Below is a small trained network, with its code and all its weights. Each question gives an input and a class and asks what happens when units are switched off, that is, made to give their printed mean instead of their output.

import numpy as np


def w(rows, s, z=0):
    codes = np.array(rows[::2]) - 128.0
    scale = np.full(codes.shape[1], s)
    scale[-1] = z or s
    return codes * scale


def norm(h):
    return h / np.sqrt((h * h).mean(-1, keepdims=True) + 1e-5)


def f(y):
    return np.maximum(y, 0)


def log_softmax(a):
    a = a - a.max(-1, keepdims=True)
    return a - np.log(np.exp(a).sum(-1, keepdims=True))


def net(x, mask):
    res = np.array(x, float).reshape(1, 5) / 4 @ E
    u = 0
    for l in range(3):
        y = f(norm(res) @ A[l][:, :-1].T + A[l][:, -1])
        res = res + np.where(mask[u : u + 8], y, B[l][:, -1]) @ B[l][:, :-1]
        u += 8
    return log_softmax(norm(res)[-1] @ U[:, :-1].T + U[:, -1])


A, B = {}, {}
E = w([
[255,165,75,248],'x0',
[103,253,10,58],'x1',
[139,107,117,118],'x2',
[92,171,149,160],'x3',
[133,127,128,124],'x4',
],0.007)
A[0] = w([
[134,104,158,107,96],'0.n0',
[82,111,161,52,252],'0.n1',
[82,38,255,131,105],'0.n2',
[157,37,193,217,36],'0.n3',
[155,117,145,129,96],'0.n4',
[116,67,180,98,80],'0.n5',
[128,141,196,121,54],'0.n6',
[75,119,131,43,63],'0.n7',
],0.014,0.0037)
B[0] = w([
[103,149,126,206,152],'0.n0',
[5,123,147,101,214],'0.n1',
[128,34,27,158,253],'0.n2',
[133,251,241,95,235],'0.n3',
[137,151,145,122,145],'0.n4',
[79,76,102,193,185],'0.n5',
[118,62,103,124,148],'0.n6',
[132,239,217,137,184],'0.n7',
],0.017,0.011)
A[1] = w([
[170,91,211,123,37],'1.n0',
[130,86,136,149,166],'1.n1',
[88,38,50,171,24],'1.n2',
[167,78,96,128,167],'1.n3',
[113,69,129,139,5],'1.n4',
[188,100,166,153,63],'1.n5',
[176,124,7,130,115],'1.n6',
[97,129,136,62,129],'1.n7',
],0.02,0.0019)
B[1] = w([
[217,192,134,65,180],'1.n0',
[117,124,156,145,168],'1.n1',
[179,48,104,188,254],'1.n2',
[62,174,176,128,149],'1.n3',
[121,92,88,149,180],'1.n4',
[179,177,127,58,167],'1.n5',
[65,194,61,250,215],'1.n6',
[88,140,153,70,173],'1.n7',
],0.024,0.0087)
A[2] = w([
[92,157,147,36,67],'2.n0',
[99,96,162,130,255],'2.n1',
[162,109,24,162,111],'2.n2',
[81,98,153,184,140],'2.n3',
[223,144,211,89,155],'2.n4',
[128,17,97,161,118],'2.n5',
[127,3,71,170,54],'2.n6',
[135,51,120,166,122],'2.n7',
],0.02,0.0029)
B[2] = w([
[81,96,212,77,208],'2.n0',
[153,110,161,134,178],'2.n1',
[63,165,133,161,207],'2.n2',
[202,172,136,104,211],'2.n3',
[255,150,55,90,228],'2.n4',
[179,65,184,191,234],'2.n5',
[190,22,184,197,251],'2.n6',
[173,63,177,154,206],'2.n7',
],0.025,0.012)
U = w([
[175,24,167,227,205],'0',
[253,186,90,100,203],'1',
[96,101,83,107,1],'2',
[90,100,81,121,10],'3',
[96,115,71,114,27],'4',
[94,96,72,120,10],'5',
[19,126,219,61,199],'6',
[75,227,54,238,194],'7',
],0.017,0.0083)

Each question gives the input, the list of numbers given to net, and the class t.
The units are the neurons (one row each of A and B). Each row of codes is followed by its name. A weight is (code - 128) times the scale printed after its matrix; where a second scale follows, it is the last column's (A, B and U).
mask holds one flag per neuron, layer by layer. A switched-off neuron (its flag False) gives its mean, the last column of its row in B, instead of its output. The means were averaged over made-up inputs and are rounded, as every weight is.
A unit's drop is (log p(t) with every unit on - log p(t) with that unit switched off) / (log p(t) with every unit on - log p(t) with every unit switched off).
unit that matters most: the unit with the biggest drop
top k neurons: the k neurons with the biggest drops, biggest first
k most important neurons of layer l: the k neurons of layer l with the biggest drops, biggest first
drop when u is switched off: that unit's drop, to one decimal
input [8,0,8,-8,4], class 1: unit that matters most => 0.n2
input [7,4,-5,5,7], class 7: top 2 neurons => 0.n3; 0.n2
input [1,-7,1,1,3], class 1: 2 most important neurons of layer 0 => 0.n3; 0.n1
input [5,1,3,-5,-4], class 7: 4 most important neurons of layer 0 => 0.n3; 0.n7; 0.n1; 0.n2
input [3,3,2,4,-1], class 7: top 3 neurons => 0.n1; 0.n3; 0.n7
input [2,1,-3,-1,-7], class 7: top 4 neurons => 0.n1; 0.n3; 0.n7; 0.n5
input [3,7,7,8,6], class 7: 3 most important neurons of layer 0 => 0.n3; 0.n1; 0.n2
input [1,-6,-2,4,-3], class 1: top 2 neurons => 0.n3; 0.n1
input [1,4,-6,5,-8], class 7: 2 most important neurons of layer 0 => 0.n1; 0.n3
input [5,5,-1,6,5], class 7: 2 most important neurons of layer 0 => 0.n3; 0.n2
input [-1,6,-8,4,-2], class 6: drop when 0.n2 is switched off => 1.0
input [4,7,-2,-5,-5], class 7: drop when 0.n3 is switched off => 1.1
input [-8,7,6,-4,5], class 6: drop when 0.n6 is switched off => 0.0
input [-3,1,-7,2,3], class 6: unit that matters most => 0.n7
